Below are the code and all the weights of a small trained network. Each question names an input and a class and asks about switching units off, where a switched-off unit gives its printed mean instead of its output.

import numpy as np


def w(rows, s, z=0):
    codes = np.array(rows[::2]) - 128.0
    scale = np.full(codes.shape[1], s)
    scale[-1] = z or s
    return codes * scale


def norm(h):
    return h / np.sqrt((h * h).mean(-1, keepdims=True) + 1e-5)


def f(y):
    return np.maximum(y, 0)


def log_softmax(a):
    a = a - a.max(-1, keepdims=True)
    return a - np.log(np.exp(a).sum(-1, keepdims=True))


def net(x, mask):
    res = np.array(x, float).reshape(1, 8) / 4 @ E
    u = 0
    for l in range(3):
        y = f(norm(res) @ A[l][:, :-1].T + A[l][:, -1])
        res = res + np.where(mask[u : u + 3], y, B[l][:, -1]) @ B[l][:, :-1]
        u += 3
    return log_softmax(norm(res)[-1] @ U[:, :-1].T + U[:, -1])


A, B = {}, {}
E = w([
[91,122,179,113,100,190,127,93,10,163,101],'x0',
[125,130,117,140,122,110,130,112,121,119,131],'x1',
[160,84,116,193,74,134,205,140,119,122,111],'x2',
[126,127,130,126,130,123,127,139,128,135,128],'x3',
[87,129,181,83,78,73,143,118,168,122,27],'x4',
[123,188,138,177,67,153,36,184,106,55,126],'x5',
[96,82,116,171,130,159,62,73,139,119,97],'x6',
[61,166,128,132,137,150,163,132,152,113,148],'x7',
],0.013)
A[0] = w([
[237,127,140,87,123,87,115,161,84,153,114,153],'0.n1',
[80,216,124,108,120,149,213,154,135,114,165,109],'0.n2',
[107,144,157,103,95,166,140,89,12,131,91,2],'0.n3',
],0.011,0.0057)
B[0] = w([
[10,160,98,188,187,210,132,104,149,101,53,253],'0.n1',
[128,83,91,181,160,166,82,79,114,106,21,234],'0.n2',
[144,94,167,145,159,68,135,164,165,56,198,243],'0.n3',
],0.013,0.006)
A[1] = w([
[148,243,134,151,7,135,77,213,90,109,132,48],'1.n1',
[198,166,50,100,115,79,125,157,209,121,122,9],'1.n2',
[122,178,193,61,58,62,135,136,138,148,50,3],'1.n3',
],0.012,0.0052)
B[1] = w([
[225,174,164,113,154,137,176,54,171,182,98,253],'1.n1',
[92,108,228,149,104,61,115,166,78,111,169,212],'1.n2',
[136,59,50,104,31,251,78,208,136,164,241,203],'1.n3',
],0.014,0.005)
A[2] = w([
[162,140,123,119,141,148,129,127,88,138,143,5],'2.n1',
[173,166,63,120,161,149,120,149,73,148,187,3],'2.n2',
[120,138,192,89,104,151,144,119,6,141,132,39],'2.n3',
],0.017,0.0065)
B[2] = w([
[154,134,63,76,112,138,94,123,175,88,169,162],'2.n1',
[91,79,157,68,28,169,147,154,102,112,114,237],'2.n2',
[141,175,102,138,130,1,119,173,225,125,151,252],'2.n3',
],0.019,0.0028)
U = w([
[121,140,140,127,129,123,139,132,112,164,136,249],'0',
[141,139,163,160,165,27,151,208,195,101,220,29],'1',
[146,82,94,76,37,192,169,186,114,151,173,75],'2',
[220,176,149,48,158,112,208,46,127,254,138,187],'3',
[84,123,118,171,142,134,99,82,98,141,99,141],'4',
[67,105,121,188,169,167,95,69,127,112,80,37],'5',
[113,115,173,145,153,157,122,122,124,131,127,117],'6',
[126,125,170,126,147,145,143,108,120,130,123,138],'7',
],0.0098,0.011)

Each question gives the input, the list of numbers given to net, and the class t.
The units are the neurons (one row each of A and B). Each row of codes is followed by its name. A weight is (code - 128) times the scale printed after its matrix; where a second scale follows, it is the last column's (A, B and U).
mask holds one flag per neuron, layer by layer. A switched-off neuron (its flag False) gives its mean, the last column of its row in B, instead of its output. The means were averaged over made-up inputs and are rounded, as every weight is.
A unit's drop is (log p(t) with every unit on - log p(t) with that unit switched off) / (log p(t) with every unit on - log p(t) with every unit switched off).
The circuit of an input: a set's keep is (log p(t) with only the set's units on - log p(t) with every unit switched off) / (log p(t) with every unit on - log p(t) with every unit switched off). Starting from all 9 units, units are removed one at a time, each time the one whose removal leaves the highest keep (on an exact tie, the one counted first), for as long as the keep stays at least 0.8.
circuit, biggest first: the units of the circuit, biggest drop first
k most important neurons: the k neurons with the biggest drops, biggest first
k most important neurons of layer l: the k neurons of layer l with the biggest drops, biggest first
input [4,5,-4,-6,-7,8,-3,4], class 3: circuit, biggest first	[1.n1]
input [4,4,4,7,-3,-2,-6,-4], class 6: 2 most important neurons	[0.n1, 0.n3]
input [5,-3,-5,8,-8,6,5,-7], class 2: 4 most important neurons	[2.n2, 0.n2, 1.n2, 2.n1]
input [-1,-8,2,-8,-7,3,-8,-1], class 4: circuit, biggest first	[0.n1, 0.n2]
input [3,6,-5,-2,-6,8,2,-2], class 3: circuit, biggest first	[1.n1, 0.n1]
input [1,-4,2,5,6,4,6,-1], class 2: 3 most important neurons	[1.n3, 0.n1, 0.n2]
input [1,-4,1,0,4,2,2,2], class 2: 3 most important neurons	[1.n3, 0.n1, 0.n2]
input [-1,7,-3,6,-4,7,0,7], class 3: circuit, biggest first	[1.n1, 0.n1]
input [-5,3,-5,2,-8,7,-6,-7], class 2: 2 most important neurons	[2.n2, 0.n1]
input [-1,6,-5,5,-7,-1,-8,1], class 4: 3 most important neurons	[0.n2, 0.n1, 1.n3]
input [7,-1,2,6,6,5,-7,1], class 1: 2 most important neurons	[2.n3, 0.n3]
input [-2,1,1,-5,5,7,-6,6], class 3: 3 most important neurons	[1.n1, 0.n1, 0.n3]
input [8,-1,-7,-2,3,-1,7,1], class 1: circuit, biggest first	[2.n3, 0.n1]
input [-3,0,-5,-3,4,-1,-4,8], class 5: most important neuron	[0.n2]
input [2,4,5,-2,-6,-1,-7,6], class 4: 3 most important neurons	[0.n2, 1.n3, 1.n1]
input [-6,8,4,-6,3,4,-6,-8], class 5: 2 most important neurons of layer 0	[0.n1, 0.n3]
input [1,-1,-4,7,-3,-6,-6,7], class 5: 2 most important neurons	[0.n2, 1.n1]
input [4,5,-2,8,-3,8,-3,-6], class 3: 2 most important neurons	[1.n1, 0.n2]
input [2,2,-6,-8,4,-7,-8,-4], class 4: circuit, biggest first	[0.n1, 1.n1]
input [7,-7,5,-4,5,7,-5,3], class 1: circuit, biggest first	[2.n3]
input [-5,6,1,3,4,7,-8,4], class 4: 2 most important neurons of layer 0	[0.n2, 0.n3]
input [5,-5,-8,4,-5,-4,-8,0], class 0: 2 most important neurons of layer 2	[2.n3, 2.n2]
input [2,6,-4,-4,2,-7,7,0], class 3: 2 most important neurons of layer 1	[1.n2, 1.n3]
input [7,1,3,-3,-1,1,7,-2], class 1: 2 most important neurons of layer 0	[0.n1, 0.n2]
